Below is a small trained network, with its code and all its weights. Each question gives an input and a target symbol and asks what happens when units are switched off, that is, made to give their printed mean instead of their output.

import numpy as np


def w(rows, s, z=0):
    codes = np.array(rows[::2]) - 128.0
    scale = np.full(codes.shape[1], s)
    scale[-1] = z or s
    return codes * scale


def f(y):
    return np.maximum(y, 0)


def softmax(a):
    e = np.exp(a - a.max(-1, keepdims=True))
    return e / e.sum(-1, keepdims=True)


def log_softmax(a):
    a = a - a.max(-1, keepdims=True)
    return a - np.log(np.exp(a).sum(-1, keepdims=True))


def net(x, mask):
    ids = ['ΛΠΨΩαβεηθξστφ'.index(c) for c in x.split()]
    T = len(ids)
    res = E[ids] + P[:T]
    u = 0
    for l in range(3):
        r = res
        for j in range(2):
            rows = slice(4 * j, 4 * j + 4)
            q, k, v = (r @ M[l][rows].T for M in (Q, K, V))
            z = softmax(np.where(np.tri(T) > 0, q @ k.T / 4**0.5, -1e9)) @ v
            o = O[l][rows]
            res = res + np.where(mask[u + j], z, o[:, -1]) @ o[:, :-1]
        u += 2
        y = f(res @ A[l][:, :-1].T + A[l][:, -1])
        res = res + np.where(mask[u : u + 4], y, B[l][:, -1]) @ B[l][:, :-1]
        u += 4
    return log_softmax(res[-1] @ U[:, :-1].T + U[:, -1])


Q, K, V, O, A, B = {}, {}, {}, {}, {}, {}
E = w([
[97,76,149,201,93],'Λ',
[249,102,46,123,105],'Π',
[135,172,141,119,123],'Ψ',
[153,115,168,168,177],'Ω',
[84,124,112,122,61],'α',
[100,182,103,74,77],'β',
[172,160,193,127,126],'ε',
[109,151,121,122,114],'η',
[112,105,135,180,135],'θ',
[72,130,72,119,108],'ξ',
[142,181,173,105,65],'σ',
[89,112,113,158,110],'τ',
[141,114,180,166,108],'φ',
],0.02)
P = w([
[99,149,151,166,154],'0',
[94,211,118,185,186],'1',
[94,98,213,78,99],'2',
[138,212,81,222,165],'3',
[119,91,200,89,77],'4',
[160,207,61,234,148],'5',
[142,87,194,92,57],'6',
[190,192,44,233,131],'7',
[154,78,178,91,52],'8',
[186,201,65,254,141],'9',
],0.0079)
Q[0] = w([
[129,178,133,187,59],'0.h0',
[194,96,117,124,123],'0.h0',
[139,135,111,154,84],'0.h0',
[128,36,126,26,253],'0.h0',
[76,163,83,81,83],'0.h1',
[119,141,106,82,173],'0.h1',
[144,2,208,171,133],'0.h1',
[130,138,45,112,132],'0.h1',
],0.0074)
K[0] = w([
[195,101,114,87,143],'0.h0',
[124,74,125,61,255],'0.h0',
[171,115,144,108,193],'0.h0',
[30,179,198,145,125],'0.h0',
[105,165,167,148,173],'0.h1',
[73,174,120,110,157],'0.h1',
[233,91,72,50,129],'0.h1',
[101,187,188,150,100],'0.h1',
],0.0074)
V[0] = w([
[107,157,172,126,189],'0.h0',
[123,86,140,96,121],'0.h0',
[253,87,81,86,110],'0.h0',
[113,192,204,84,161],'0.h0',
[190,102,92,122,43],'0.h1',
[111,143,168,126,125],'0.h1',
[157,140,96,154,121],'0.h1',
[227,106,41,154,106],'0.h1',
],0.0068)
O[0] = w([
[186,207,91,194,142,42],'0.h0',
[119,139,175,121,38,5],'0.h0',
[190,2,177,20,35,143],'0.h0',
[90,201,92,174,170,53],'0.h0',
[226,146,38,149,95,212],'0.h1',
[161,127,202,69,60,204],'0.h1',
[181,133,105,187,142,192],'0.h1',
[197,127,20,195,136,115],'0.h1',
],0.004,0.0012)
A[0] = w([
[159,218,78,228,76,175],'0.n0',
[133,43,171,40,91,3],'0.n1',
[7,127,2,77,70,217],'0.n2',
[69,103,76,91,184,128],'0.n3',
],0.0061,0.0036)
B[0] = w([
[222,176,147,213,115,254],'0.n0',
[180,235,125,219,135,148],'0.n1',
[162,147,195,234,2,198],'0.n2',
[88,140,100,93,111,138],'0.n3',
],0.006,0.0058)
Q[1] = w([
[59,96,165,70,138],'1.h0',
[218,161,130,210,121],'1.h0',
[95,93,114,63,144],'1.h0',
[105,140,2,103,175],'1.h0',
[143,135,149,120,147],'1.h1',
[162,116,120,105,114],'1.h1',
[143,125,120,92,151],'1.h1',
[169,133,143,142,127],'1.h1',
],0.022)
K[1] = w([
[122,199,141,204,129],'1.h0',
[164,60,73,64,92],'1.h0',
[71,174,164,162,136],'1.h0',
[6,133,212,84,144],'1.h0',
[126,109,151,123,130],'1.h1',
[131,146,135,79,125],'1.h1',
[90,127,140,114,125],'1.h1',
[153,111,137,112,106],'1.h1',
],0.021)
V[1] = w([
[187,113,185,86,155],'1.h0',
[126,215,77,67,109],'1.h0',
[195,154,119,100,248],'1.h0',
[191,153,220,122,79],'1.h0',
[80,163,97,171,125],'1.h1',
[125,134,90,132,131],'1.h1',
[78,96,174,72,156],'1.h1',
[141,82,107,123,135],'1.h1',
],0.014)
O[1] = w([
[136,111,204,157,56,128],'1.h0',
[104,191,8,198,84,111],'1.h0',
[183,136,174,192,128,91],'1.h0',
[55,112,170,140,88,237],'1.h0',
[143,119,170,115,149,153],'1.h1',
[163,107,123,133,135,119],'1.h1',
[102,107,136,156,76,7],'1.h1',
[117,108,72,123,107,93],'1.h1',
],0.014,0.015)
A[1] = w([
[120,123,139,154,75,150],'1.n0',
[87,169,77,116,213,62],'1.n1',
[254,149,87,119,89,102],'1.n2',
[116,74,162,202,141,3],'1.n3',
],0.0076,0.0061)
B[1] = w([
[170,108,122,91,207,254],'1.n0',
[83,100,98,119,93,253],'1.n1',
[2,159,111,115,90,221],'1.n2',
[101,149,79,113,90,192],'1.n3',
],0.0097,0.0064)
Q[2] = w([
[124,149,143,124,255],'2.h0',
[66,105,150,167,89],'2.h0',
[79,137,184,121,162],'2.h0',
[32,127,130,201,93],'2.h0',
[116,144,127,155,193],'2.h1',
[130,89,120,91,64],'2.h1',
[139,114,114,113,153],'2.h1',
[121,171,120,139,115],'2.h1',
],0.009)
K[2] = w([
[105,2,92,212,138],'2.h0',
[167,110,124,40,28],'2.h0',
[213,58,91,99,90],'2.h0',
[212,147,99,74,18],'2.h0',
[57,185,167,150,174],'2.h1',
[193,128,88,150,72],'2.h1',
[122,140,136,91,163],'2.h1',
[93,142,153,113,69],'2.h1',
],0.0078)
V[2] = w([
[85,91,130,157,124],'2.h0',
[104,151,166,122,143],'2.h0',
[155,242,142,38,87],'2.h0',
[133,165,124,118,202],'2.h0',
[36,89,124,173,127],'2.h1',
[70,174,179,109,178],'2.h1',
[72,84,160,255,144],'2.h1',
[142,131,152,146,82],'2.h1',
],0.0053)
O[2] = w([
[135,119,107,129,83,143],'2.h0',
[139,165,138,151,92,208],'2.h0',
[17,147,184,225,134,199],'2.h0',
[164,113,86,187,170,151],'2.h0',
[200,125,97,109,132,194],'2.h1',
[172,254,133,129,245,255],'2.h1',
[195,80,135,84,191,163],'2.h1',
[82,94,70,180,132,130],'2.h1',
],0.0051,0.0082)
A[2] = w([
[179,124,225,146,157,122],'2.n0',
[145,140,135,99,86,255],'2.n1',
[92,98,124,2,177,12],'2.n2',
[77,202,136,41,161,169],'2.n3',
],0.0088,0.0094)
B[2] = w([
[140,107,60,101,32,216],'2.n0',
[126,125,98,165,227,180],'2.n1',
[170,255,163,126,57,190],'2.n2',
[125,32,119,145,144,250],'2.n3',
],0.011,0.021)
U = w([
[158,93,89,171,99,137],'Λ',
[151,168,41,101,94,129],'Π',
[98,14,196,84,110,115],'Ψ',
[213,219,108,190,143,209],'Ω',
[59,167,162,87,66,20],'α',
[60,164,253,162,143,143],'β',
[144,154,160,100,189,213],'ε',
[196,126,85,137,48,105],'η',
[227,79,66,104,173,189],'θ',
[154,188,195,84,112,130],'ξ',
[95,181,186,170,4,17],'σ',
[166,81,127,147,211,254],'τ',
[99,82,93,121,121,74],'φ',
],0.0063,0.0048)

Each question gives the input, a string of symbols that net reads in full, and the target symbol t.
The units are the heads (4 rows each of Q, K, V and O) and the neurons (one row each of A and B). Each row of codes is followed by its name. A weight is (code - 128) times the scale printed after its matrix; where a second scale follows, it is the last column's (O, A, B and U).
mask holds one flag per unit, layer by layer, with each layer's heads first. A switched-off unit (its flag False) gives its mean, the last column of its rows in O or B, instead of its output. The means were averaged over made-up inputs and are rounded, as every weight is.
A unit's drop is (log p(t) with every unit on - log p(t) with that unit switched off) / (log p(t) with every unit on - log p(t) with every unit switched off).
The circuit of an input: a set's keep is (log p(t) with only the set's units on - log p(t) with every unit switched off) / (log p(t) with every unit on - log p(t) with every unit switched off). Starting from the 12 units with the biggest drops (on a tie, the unit counted first), units are removed one at a time, each time the one whose removal leaves the highest keep (on an exact tie, the one counted first), for as long as the keep stays at least 0.8.
units of the circuit, in order: the units of the circuit, biggest drop first
most important unit: the unit with the biggest drop
top k neurons: the k neurons with the biggest drops, biggest first
k most important neurons of layer l: the k neurons of layer l with the biggest drops, biggest first
heads that matter: for each layer, one digit per head in row order, 1 if its drop is at least 0.15 and else 0, layers parted by /
input Ψ σ α Ω ξ Ψ Ψ τ ε σ, target σ: heads that matter -> 00 / 10 / 00
input θ σ Ω η, target η: most important unit -> 2.n0
input Ψ φ β σ σ σ Λ, target β: units of the circuit, in order -> (1.h0 2.n0 1.h1 0.n0)
input Π φ η α σ, target σ: heads that matter -> 10 / 10 / 11
input σ φ Ω θ Ω ε η τ, target τ: top 3 neurons -> (2.n2 2.n0 0.n0)
input σ Λ Ψ α Λ, target α: heads that matter -> 01 / 10 / 00
input σ φ τ φ η φ, target τ: 3 most important neurons of layer 2 -> (2.n2 2.n0 2.n3)
input ξ Λ Λ, target ξ: heads that matter -> 00 / 10 / 00
input Ω ε φ Λ η ε Ψ φ Ψ α, target Ω: heads that matter -> 10 / 10 / 00
input θ θ φ ξ τ α, target ε: units of the circuit, in order -> (1.h0 2.n0)
input φ ξ Ψ Λ θ, target ξ: units of the circuit, in order -> (2.n2 1.h0)
input ξ σ σ α ε α β, target α: 2 most important neurons of layer 0 -> (0.n2 0.n0)
input σ φ β ε ε, target σ: units of the circuit, in order -> (1.h0 2.n0)
input β θ β ξ φ η, target Ψ: heads that matter -> 00 / 10 / 00
input τ τ Λ θ φ ξ, target Ψ: units of the circuit, in order -> (1.h0)
input η φ φ, target Ψ: units of the circuit, in order -> (0.n0 1.h0)
input Ψ ξ Λ, target Π: units of the circuit, in order -> (1.h0 0.n2)
input φ η ξ, target τ: units of the circuit, in order -> (1.h0 2.n0 0.h0 2.n3)
input φ σ φ, target β: units of the circuit, in order -> (0.n0 1.h0 2.n0)
input φ α Ψ, target α: top 2 neurons -> (2.n2 0.n2)
input Ψ η Λ τ β, target ε: 3 most important neurons of layer 2 -> (2.n2 2.n0 2.n3)
input ε η α σ Λ φ Ω Λ σ, target ξ: units of the circuit, in order -> (2.n2 1.h0)
input ε σ φ η φ, target τ: units of the circuit, in order -> (1.h0 2.n2 2.n0)
input σ ξ ξ η Λ, target τ: heads that matter -> 10 / 11 / 00
input Ω φ Ψ ξ ε η, target σ: units of the circuit, in order -> (1.h0)
input Λ θ φ α σ Λ Ω, target ξ: units of the circuit, in order -> (2.n2 1.h0 0.n0)
input θ σ Λ θ σ φ, target β: units of the circuit, in order -> (1.h0 2.n0)
input θ Λ Ψ, target ξ: most important unit -> 2.n2
input τ ξ σ α, target β: units of the circuit, in order -> (2.n0 2.h0)
input β σ β β Ω ξ, target η: heads that matter -> 10 / 11 / 00
